Here is a tiny trained network, its code and every weight. The questions are about switching its units off for an input and a target symbol, where a switched-off unit gives its printed mean instead of its output.

import numpy as np


def w(rows, s, z=0):
    codes = np.array(rows[::2]) - 128.0
    scale = np.full(codes.shape[1], s)
    scale[-1] = z or s
    return codes * scale


def norm(h):
    return h / np.sqrt((h * h).mean(-1, keepdims=True) + 1e-5)


def f(y):
    return y / 2 * (1 + np.tanh(0.7978845608 * (y + 0.044715 * y**3)))


def softmax(a):
    e = np.exp(a - a.max(-1, keepdims=True))
    return e / e.sum(-1, keepdims=True)


def log_softmax(a):
    a = a - a.max(-1, keepdims=True)
    return a - np.log(np.exp(a).sum(-1, keepdims=True))


def net(x, mask):
    ids = ['αδθλξτφ'.index(c) for c in x.split()]
    T = len(ids)
    res = E[ids] + P[:T]
    u = 0
    for l in range(2):
        q, k, v = (norm(res) @ M[l].T for M in (Q, K, V))
        z = softmax(np.where(np.tri(T) > 0, q @ k.T / 3**0.5, -1e9)) @ v
        res = res + np.where(mask[u], z, O[l][:, -1]) @ O[l][:, :-1]
        u += 1
        y = f(norm(res) @ A[l][:, :-1].T + A[l][:, -1])
        res = res + np.where(mask[u : u + 4], y, B[l][:, -1]) @ B[l][:, :-1]
        u += 4
    return log_softmax(norm(res)[-1] @ U[:, :-1].T + U[:, -1])


Q, K, V, O, A, B = {}, {}, {}, {}, {}, {}
E = w([
[64,145,223,150,167,110],'α',
[151,157,59,53,127,91],'δ',
[73,136,122,143,131,76],'θ',
[184,101,104,253,156,124],'λ',
[55,121,134,61,139,100],'ξ',
[130,209,99,123,133,68],'τ',
[68,86,36,192,134,84],'φ',
],0.002)
P = w([
[95,129,145,124,43,113],'0',
[51,176,56,176,89,136],'1',
[87,253,71,82,164,82],'2',
[98,186,108,137,105,116],'3',
[192,137,219,106,97,26],'4',
[129,45,147,83,166,111],'5',
[193,173,135,49,204,81],'6',
[116,205,66,124,191,251],'7',
[180,132,64,246,203,54],'8',
[131,40,82,82,214,176],'9',
[217,62,174,91,142,83],'10',
],0.0034)
Q[0] = w([
[78,149,64,184,160,162],'0.h0',
[133,244,137,157,72,124],'0.h0',
[173,90,150,166,93,65],'0.h0',
],0.011)
K[0] = w([
[180,24,192,79,134,36],'0.h0',
[76,61,148,170,1,127],'0.h0',
[60,70,64,125,168,208],'0.h0',
],0.0086)
V[0] = w([
[181,117,2,127,121,130],'0.h0',
[66,28,98,151,132,145],'0.h0',
[110,109,111,2,112,116],'0.h0',
],0.0057)
O[0] = w([
[98,254,96,196,146,211,150],'0.h0',
[92,61,118,83,119,237,10],'0.h0',
[176,177,245,82,33,150,153],'0.h0',
],0.0046,0.0012)
A[0] = w([
[206,206,107,21,200,155,200],'0.n0',
[203,103,245,28,57,151,11],'0.n1',
[74,89,253,87,154,130,187],'0.n2',
[44,174,58,73,168,212,253],'0.n3',
],0.0033,0.0019)
B[0] = w([
[132,85,122,239,87,145,250],'0.n0',
[147,150,60,183,222,202,144],'0.n1',
[183,147,2,181,82,138,146],'0.n2',
[77,99,180,225,94,105,206],'0.n3',
],0.0041,0.002)
Q[1] = w([
[126,99,145,65,148,170],'1.h0',
[97,126,177,52,118,224],'1.h0',
[3,107,124,47,75,212],'1.h0',
],0.0055)
K[1] = w([
[130,163,121,215,180,102],'1.h0',
[148,159,98,209,255,15],'1.h0',
[209,171,176,158,231,81],'1.h0',
],0.0052)
V[1] = w([
[151,53,148,92,5,201],'1.h0',
[156,238,162,123,89,220],'1.h0',
[189,145,113,121,73,55],'1.h0',
],0.0035)
O[1] = w([
[70,119,128,29,230,175,233],'1.h0',
[134,148,255,169,219,94,56],'1.h0',
[177,219,191,29,100,176,248],'1.h0',
],0.004,0.0011)
A[1] = w([
[116,85,22,98,134,163,198],'1.n0',
[39,145,134,15,186,215,99],'1.n1',
[128,121,164,162,180,88,152],'1.n2',
[85,115,254,89,220,201,4],'1.n3',
],0.0043,0.0021)
B[1] = w([
[91,163,160,99,150,159,252],'1.n0',
[198,129,75,161,106,161,178],'1.n1',
[107,167,114,97,127,165,194],'1.n2',
[136,75,50,101,58,2,196],'1.n3',
],0.0062,0.0018)
U = w([
[61,150,137,36,59,151,255],'α',
[128,175,179,107,142,69,184],'δ',
[255,107,90,147,200,205,131],'θ',
[83,62,105,230,26,126,93],'λ',
[178,17,88,12,144,62,53],'ξ',
[183,220,218,149,64,144,50],'τ',
[18,119,97,160,248,148,70],'φ',
],0.0053,0.0059)

Each question gives the input, a string of symbols that net reads in full, and the target symbol t.
The units are the heads (3 rows each of Q, K, V and O) and the neurons (one row each of A and B). Each row of codes is followed by its name. A weight is (code - 128) times the scale printed after its matrix; where a second scale follows, it is the last column's (O, A, B and U).
mask holds one flag per unit, layer by layer, with each layer's heads first. A switched-off unit (its flag False) gives its mean, the last column of its rows in O or B, instead of its output. The means were averaged over made-up inputs and are rounded, as every weight is.
A unit's drop is (log p(t) with every unit on - log p(t) with that unit switched off) / (log p(t) with every unit on - log p(t) with every unit switched off).
The circuit of an input: a set's keep is (log p(t) with only the set's units on - log p(t) with every unit switched off) / (log p(t) with every unit on - log p(t) with every unit switched off). Starting from all 10 units, units are removed one at a time, each time the one whose removal leaves the highest keep (on an exact tie, the one counted first), for as long as the keep stays at least 0.8.
units of the circuit, in order: the units of the circuit, biggest drop first
unit that matters most: the unit with the biggest drop
k most important neurons: the k neurons with the biggest drops, biggest first
k most important neurons of layer l: the k neurons of layer l with the biggest drops, biggest first
input ξ δ φ τ λ λ λ ξ τ, target ξ: unit that matters most	1.h0
input ξ λ φ λ, target θ: 4 most important neurons	[0.n1; 1.n1; 0.n2; 0.n3]
input α α φ α α α λ τ δ, target ξ: 2 most important neurons	[1.n2; 0.n1]
input θ δ δ δ, target θ: units of the circuit, in order	[0.h0; 1.n1; 0.n1; 1.n3]
input α δ ξ φ λ δ λ λ τ, target α: 2 most important neurons	[0.n1; 1.n1]
input δ α α φ δ λ, target δ: units of the circuit, in order	[0.h0; 1.h0]
input λ φ ξ φ τ δ θ, target λ: units of the circuit, in order	[0.h0; 1.h0; 0.n0]
input α δ α λ λ τ λ φ λ δ φ, target α: units of the circuit, in order	[0.h0; 1.h0; 1.n0]
input ξ θ δ λ δ α φ φ λ, target ξ: units of the circuit, in order	[0.h0; 1.h0; 1.n3]
input τ δ λ λ δ λ λ τ, target τ: units of the circuit, in order	[0.h0; 1.h0]
input ξ α δ δ τ τ τ τ δ τ, target δ: 2 most important neurons	[0.n1; 0.n0]
input λ θ λ δ δ δ φ ξ α δ α, target θ: 3 most important neurons	[0.n1; 0.n3; 1.n3]
input α θ λ λ δ ξ α τ θ λ, target ξ: 2 most important neurons of layer 1	[1.n2; 1.n1]
input λ δ τ, target φ: 3 most important neurons of layer 1	[1.n3; 1.n0; 1.n1]
input δ δ α ξ, target τ: units of the circuit, in order	[0.h0]
input τ λ δ λ ξ α θ θ, target τ: units of the circuit, in order	[1.h0; 0.h0]
input λ α λ λ δ λ δ λ λ τ α, target φ: 2 most important neurons of layer 1	[1.n3; 1.n1]
input α ξ δ ξ λ λ θ α ξ, target α: 2 most important neurons	[1.n0; 0.n1]
input α ξ φ θ θ α δ α α, target ξ: 2 most important neurons	[1.n2; 0.n1]
input δ α α τ θ ξ φ φ λ δ α, target λ: most important neuron	[1.n3]
